Below is a small trained network, with its code and all its weights. Each question gives an input and a target symbol and asks what happens when units are switched off, that is, made to give their printed mean instead of their output.

import numpy as np


def w(rows, s, z=0):
    codes = np.array(rows[::2]) - 128.0
    scale = np.full(codes.shape[1], s)
    scale[-1] = z or s
    return codes * scale


def norm(h):
    return h / np.sqrt((h * h).mean(-1, keepdims=True) + 1e-5)


def f(y):
    return y / 2 * (1 + np.tanh(0.7978845608 * (y + 0.044715 * y**3)))


def softmax(a):
    e = np.exp(a - a.max(-1, keepdims=True))
    return e / e.sum(-1, keepdims=True)


def log_softmax(a):
    a = a - a.max(-1, keepdims=True)
    return a - np.log(np.exp(a).sum(-1, keepdims=True))


def net(x, mask):
    ids = ['γδθμστω'.index(c) for c in x.split()]
    T = len(ids)
    res = E[ids] + P[:T]
    u = 0
    for l in range(2):
        q, k, v = (norm(res) @ M[l].T for M in (Q, K, V))
        z = softmax(np.where(np.tri(T) > 0, q @ k.T / 3**0.5, -1e9)) @ v
        res = res + np.where(mask[u], z, O[l][:, -1]) @ O[l][:, :-1]
        u += 1
        y = f(norm(res) @ A[l][:, :-1].T + A[l][:, -1])
        res = res + np.where(mask[u : u + 12], y, B[l][:, -1]) @ B[l][:, :-1]
        u += 12
    return log_softmax(norm(res)[-1] @ U[:, :-1].T + U[:, -1])


Q, K, V, O, A, B = {}, {}, {}, {}, {}, {}
E = w([
[207,164,97,38,130,79,96],'γ',
[137,191,119,174,87,168,23],'δ',
[152,171,110,69,115,126,182],'θ',
[112,125,84,89,95,91,57],'μ',
[157,185,87,67,110,130,158],'σ',
[82,126,83,78,90,127,156],'τ',
[156,99,160,241,252,121,30],'ω',
],0.021)
P = w([
[237,76,252,154,67,50,94],'0',
[195,114,135,149,121,100,118],'1',
[176,135,99,150,132,112,122],'2',
[159,144,104,141,145,118,117],'3',
[153,148,98,136,153,122,114],'4',
[146,150,88,122,161,121,117],'5',
[134,162,92,118,167,121,113],'6',
[125,164,93,110,166,127,116],'7',
[114,173,94,105,169,132,112],'8',
[99,185,102,104,174,138,109],'9',
[96,183,97,99,172,141,111],'10',
[90,186,99,94,171,143,105],'11',
[81,187,100,88,174,152,106],'12',
],0.013)
Q[0] = w([
[163,141,145,250,2,18,141],'0.h0',
[193,164,144,123,71,45,109],'0.h0',
[143,142,99,159,150,106,40],'0.h0',
],0.0074)
K[0] = w([
[223,183,94,87,61,193,103],'0.h0',
[196,151,176,70,149,120,60],'0.h0',
[135,121,191,254,206,18,109],'0.h0',
],0.0042)
V[0] = w([
[100,36,106,171,208,125,144],'0.h0',
[68,101,123,71,129,144,135],'0.h0',
[134,162,85,248,215,95,138],'0.h0',
],0.011)
O[0] = w([
[10,149,159,110,101,141,67,2],'0.h0',
[137,160,79,180,125,93,121,50],'0.h0',
[53,149,93,57,137,181,164,133],'0.h0',
],0.013,0.0071)
A[0] = w([
[102,112,126,143,47,6,106,190],'0.n0',
[102,33,205,185,169,121,152,31],'0.n1',
[77,169,122,101,67,192,104,49],'0.n2',
[121,147,69,204,135,97,168,96],'0.n3',
[38,52,147,81,122,162,147,2],'0.n4',
[128,167,77,63,165,122,155,250],'0.n5',
[106,171,169,99,216,80,204,46],'0.n6',
[146,80,155,216,201,127,101,131],'0.n7',
[122,95,79,102,157,135,211,164],'0.n8',
[157,105,97,123,179,100,107,115],'0.n9',
[138,114,194,147,113,159,172,2],'0.n10',
[212,135,147,95,134,80,191,233],'0.n11',
],0.013,0.0044)
B[0] = w([
[150,213,82,115,61,149,179,146],'0.n0',
[29,105,152,75,184,182,151,131],'0.n1',
[140,110,62,222,124,97,134,158],'0.n2',
[81,120,124,30,125,114,128,146],'0.n3',
[134,175,192,148,129,84,63,139],'0.n4',
[169,170,171,131,84,113,140,235],'0.n5',
[93,84,50,130,148,88,132,139],'0.n6',
[28,88,165,85,138,77,178,151],'0.n7',
[156,140,107,181,124,72,124,173],'0.n8',
[7,144,119,121,133,126,116,169],'0.n9',
[110,150,156,45,126,182,159,122],'0.n10',
[120,157,168,162,199,108,100,253],'0.n11',
],0.013,0.015)
Q[1] = w([
[206,149,101,132,130,127,153],'1.h0',
[232,188,120,150,109,129,144],'1.h0',
[224,81,109,169,99,8,180],'1.h0',
],0.016)
K[1] = w([
[94,92,81,10,140,177,103],'1.h0',
[64,168,134,53,149,182,110],'1.h0',
[34,37,116,29,117,136,201],'1.h0',
],0.013)
V[1] = w([
[158,57,160,208,158,119,189],'1.h0',
[97,13,86,117,99,77,118],'1.h0',
[152,162,72,133,1,86,128],'1.h0',
],0.0093)
O[1] = w([
[246,74,169,159,137,41,159,137],'1.h0',
[126,18,208,81,231,156,96,46],'1.h0',
[179,254,146,162,114,55,122,2],'1.h0',
],0.0077,0.0083)
A[1] = w([
[146,195,112,88,156,198,165,96],'1.n0',
[159,111,155,124,81,60,135,200],'1.n1',
[75,68,161,57,114,121,69,129],'1.n2',
[86,126,114,74,136,171,191,112],'1.n3',
[123,129,180,98,34,147,63,68],'1.n4',
[116,110,154,22,148,106,163,122],'1.n5',
[134,150,116,110,110,66,155,208],'1.n6',
[101,72,162,21,122,200,136,3],'1.n7',
[168,130,134,103,249,192,136,154],'1.n8',
[68,61,142,89,155,154,229,37],'1.n9',
[148,157,232,86,153,53,175,145],'1.n10',
[125,24,124,61,58,111,176,159],'1.n11',
],0.013,0.0071)
B[1] = w([
[116,162,152,80,31,150,128,143],'1.n0',
[200,156,187,144,173,148,134,202],'1.n1',
[145,117,118,137,117,43,126,151],'1.n2',
[167,77,181,221,152,148,112,130],'1.n3',
[171,10,160,120,90,107,109,133],'1.n4',
[186,75,181,124,232,185,94,148],'1.n5',
[140,147,167,175,162,97,84,233],'1.n6',
[93,251,91,202,159,104,185,133],'1.n7',
[20,153,82,59,112,65,135,170],'1.n8',
[67,86,236,83,29,232,238,133],'1.n9',
[189,108,83,160,33,198,144,248],'1.n10',
[123,210,64,136,34,115,193,137],'1.n11',
],0.012)
U = w([
[235,111,188,255,146,179,103,90],'γ',
[185,116,103,9,157,176,86,115],'δ',
[145,50,82,99,29,69,105,92],'θ',
[118,250,68,50,6,174,247,165],'μ',
[78,100,168,120,136,170,191,255],'σ',
[103,172,44,184,217,31,149,111],'τ',
[139,72,12,173,129,226,104,131],'ω',
],0.0068,0.0037)

Each question gives the input, a string of symbols that net reads in full, and the target symbol t.
The units are the heads (3 rows each of Q, K, V and O) and the neurons (one row each of A and B). Each row of codes is followed by its name. A weight is (code - 128) times the scale printed after its matrix; where a second scale follows, it is the last column's (O, A, B and U).
mask holds one flag per unit, layer by layer, with each layer's heads first. A switched-off unit (its flag False) gives its mean, the last column of its rows in O or B, instead of its output. The means were averaged over made-up inputs and are rounded, as every weight is.
A unit's drop is (log p(t) with every unit on - log p(t) with that unit switched off) / (log p(t) with every unit on - log p(t) with every unit switched off).
The circuit of an input: a set's keep is (log p(t) with only the set's units on - log p(t) with every unit switched off) / (log p(t) with every unit on - log p(t) with every unit switched off). Starting from the 12 units with the biggest drops (on a tie, the unit counted first), units are removed one at a time, each time the one whose removal leaves the highest keep (on an exact tie, the one counted first), for as long as the keep stays at least 0.8.
units of the circuit, in order: the units of the circuit, biggest drop first
k most important neurons: the k neurons with the biggest drops, biggest first
top k neurons in layer l: the k neurons of layer l with the biggest drops, biggest first
drop of u: that unit's drop, to one decimal
input μ σ τ σ θ τ δ δ σ ω θ μ, target θ: 3 most important neurons -> 0.n11, 0.n2, 0.n4
input τ μ τ γ γ δ θ ω ω μ δ σ, target γ: 4 most important neurons -> 0.n5, 0.n8, 0.n6, 1.n6
input δ δ δ μ ω δ θ δ ω δ, target μ: units of the circuit, in order -> 0.h0
input δ δ μ τ δ, target μ: 2 most important neurons -> 0.n2, 0.n8
input ω δ μ σ τ τ σ τ γ τ γ, target δ: 2 most important neurons -> 1.n5, 0.n5
input σ ω ω, target τ: 2 most important neurons -> 0.n5, 0.n4
input δ γ δ, target τ: 3 most important neurons -> 0.n5, 1.n8, 0.n8
input δ τ τ δ γ γ δ ω θ, target τ: units of the circuit, in order -> 0.n6, 0.n11
input δ δ μ θ δ μ σ, target γ: top 2 neurons in layer 0 -> 0.n8, 0.n5
input ω θ γ θ δ τ γ γ μ, target θ: 4 most important neurons -> 0.n4, 1.n4, 0.n11, 0.n2
input σ σ δ μ τ ω δ δ δ τ, target γ: units of the circuit, in order -> 0.n5, 0.n7, 1.h0
input σ τ γ δ δ σ γ μ τ μ μ, target μ: 2 most important neurons -> 0.n0, 0.n9
input δ δ μ δ τ δ δ σ θ, target γ: 2 most important neurons -> 0.n5, 0.n8
input γ μ γ μ δ γ θ δ τ μ δ τ θ, target τ: units of the circuit, in order -> 0.n6
input σ τ σ μ θ γ γ τ μ μ, target μ: 2 most important neurons -> 0.n0, 0.n2
input τ δ τ δ, target τ: top 2 neurons in layer 1 -> 1.n10, 1.n0
input σ τ δ δ δ γ δ δ δ σ θ, target γ: top 3 neurons in layer 0 -> 0.n5, 0.n3, 0.n8
input δ γ σ σ τ ω θ δ γ, target δ: top 2 neurons in layer 0 -> 0.n5, 0.n7
input δ σ μ ω τ μ δ τ, target γ: top 2 neurons in layer 1 -> 1.n5, 1.n6
input τ τ μ δ θ δ ω γ γ δ, target ω: top neuron in layer 0 -> 0.n2
input δ δ σ ω, target σ: drop of 0.n9 -> 0.0
input θ δ δ γ δ τ δ σ δ ω δ, target ω: drop of 1.n6 -> 0.0
input σ δ τ γ ω τ δ μ δ μ θ τ ω, target τ: drop of 0.h0 -> 2.0
